Below are the code and all the weights of a small trained network. Each question names an input and a class and asks about switching units off, where a switched-off unit gives its printed mean instead of its output.

import numpy as np


def w(rows, s, z=0):
    codes = np.array(rows[::2]) - 128.0
    scale = np.full(codes.shape[1], s)
    scale[-1] = z or s
    return codes * scale


def norm(h):
    return h / np.sqrt((h * h).mean(-1, keepdims=True) + 1e-5)


def f(y):
    return np.maximum(y, 0)


def log_softmax(a):
    a = a - a.max(-1, keepdims=True)
    return a - np.log(np.exp(a).sum(-1, keepdims=True))


def net(x, mask):
    res = np.array(x, float).reshape(1, 3) / 4 @ E
    u = 0
    for l in range(2):
        y = f(norm(res) @ A[l][:, :-1].T + A[l][:, -1])
        res = res + np.where(mask[u : u + 5], y, B[l][:, -1]) @ B[l][:, :-1]
        u += 5
    return log_softmax(norm(res)[-1] @ U[:, :-1].T + U[:, -1])


A, B = {}, {}
E = w([
[186,76,175,208,144,188],'x0',
[201,217,164,104,249,154],'x1',
[172,219,148,254,68,140],'x2',
],0.013)
A[0] = w([
[90,2,126,123,79,115,1],'L0N1',
[73,89,122,40,113,108,150],'L0N2',
[127,74,132,68,245,116,48],'L0N3',
[102,47,143,101,75,145,113],'L0N4',
[134,71,109,73,212,160,110],'L0N5',
],0.023,0.0046)
B[0] = w([
[228,4,87,161,97,136,237],'L0N1',
[42,211,49,126,144,176,250],'L0N2',
[148,105,211,101,214,23,248],'L0N3',
[191,101,73,126,109,108,215],'L0N4',
[118,116,227,95,116,96,233],'L0N5',
],0.025,0.015)
A[1] = w([
[99,102,160,153,117,144,78],'L1N1',
[96,77,201,137,125,165,64],'L1N2',
[146,153,209,130,130,126,22],'L1N3',
[135,89,249,52,184,100,119],'L1N4',
[231,152,195,140,251,164,255],'L1N5',
],0.028,0.0046)
B[1] = w([
[177,162,138,83,110,101,132],'L1N1',
[118,134,99,116,135,121,145],'L1N2',
[144,156,125,127,90,134,179],'L1N3',
[114,73,183,67,171,1,244],'L1N4',
[101,129,200,162,162,253,255],'L1N5',
],0.025,0.026)
U = w([
[93,141,120,168,142,119,2],'0',
[102,172,217,198,139,228,190],'1',
[186,37,24,161,74,104,203],'2',
[10,209,37,87,136,116,95],'3',
[147,244,133,204,7,88,51],'4',
[90,73,225,94,214,58,203],'5',
],0.015,0.0081)

Each question gives the input, the list of numbers given to net, and the class t.
The units are the neurons (one row each of A and B). Each row of codes is followed by its name. A weight is (code - 128) times the scale printed after its matrix; where a second scale follows, it is the last column's (A, B and U).
mask holds one flag per neuron, layer by layer. A switched-off neuron (its flag False) gives its mean, the last column of its row in B, instead of its output. The means were averaged over made-up inputs and are rounded, as every weight is.
A unit's drop is (log p(t) with every unit on - log p(t) with that unit switched off) / (log p(t) with every unit on - log p(t) with every unit switched off).
The circuit of an input: a set's keep is (log p(t) with only the set's units on - log p(t) with every unit switched off) / (log p(t) with every unit on - log p(t) with every unit switched off). Starting from all 10 units, units are removed one at a time, each time the one whose removal leaves the highest keep (on an exact tie, the one counted first), for as long as the keep stays at least 0.8.
units of the circuit, in order: the units of the circuit, biggest drop first
top k neurons: the k neurons with the biggest drops, biggest first
k most important neurons of layer l: the k neurons of layer l with the biggest drops, biggest first
drop of u: that unit's drop, to one decimal
input [-4,-1,-2], class 3: units of the circuit, in order -> (L0N2)
input [1,-2,6], class 4: 3 most important neurons of layer 0 -> (L0N3, L0N1, L0N5)
input [8,-3,4], class 2: units of the circuit, in order -> (L0N3, L1N5)
input [-6,0,3], class 3: top 3 neurons -> (L0N3, L0N1, L1N5)
input [-5,-3,2], class 3: top 3 neurons -> (L1N5, L0N2, L0N1)
input [1,-1,5], class 4: units of the circuit, in order -> (L0N3, L1N4, L1N5, L0N1)
input [2,8,3], class 1: top 3 neurons -> (L1N5, L0N5, L0N3)
input [-3,4,8], class 1: top 2 neurons -> (L0N2, L0N3)
input [7,-3,5], class 1: 3 most important neurons of layer 0 -> (L0N5, L0N3, L0N1)
input [-3,-1,7], class 4: units of the circuit, in order -> (L0N3, L1N5, L1N4)
input [4,-3,5], class 4: 4 most important neurons of layer 0 -> (L0N3, L0N1, L0N5, L0N4)
input [-6,-3,7], class 4: 3 most important neurons of layer 0 -> (L0N3, L0N1, L0N2)
input [-8,4,4], class 1: 3 most important neurons of layer 0 -> (L0N5, L0N3, L0N2)
input [-4,-8,7], class 2: top neuron -> (L1N5)
input [0,-3,8], class 4: top 4 neurons -> (L0N3, L1N5, L1N4, L0N1)
input [-4,5,8], class 1: 2 most important neurons of layer 0 -> (L0N3, L0N2)
input [7,-3,3], class 2: top 4 neurons -> (L0N3, L1N5, L1N4, L0N5)
input [-7,-1,5], class 4: drop of L0N1 -> 0.5
input [-8,-8,-2], class 2: drop of L0N1 -> 0.2
input [-6,0,-2], class 3: drop of L0N2 -> 0.7
input [-4,-1,1], class 3: most important neuron of layer 1 -> (L1N5)
input [-1,-2,3], class 4: drop of L1N1 -> 0.0
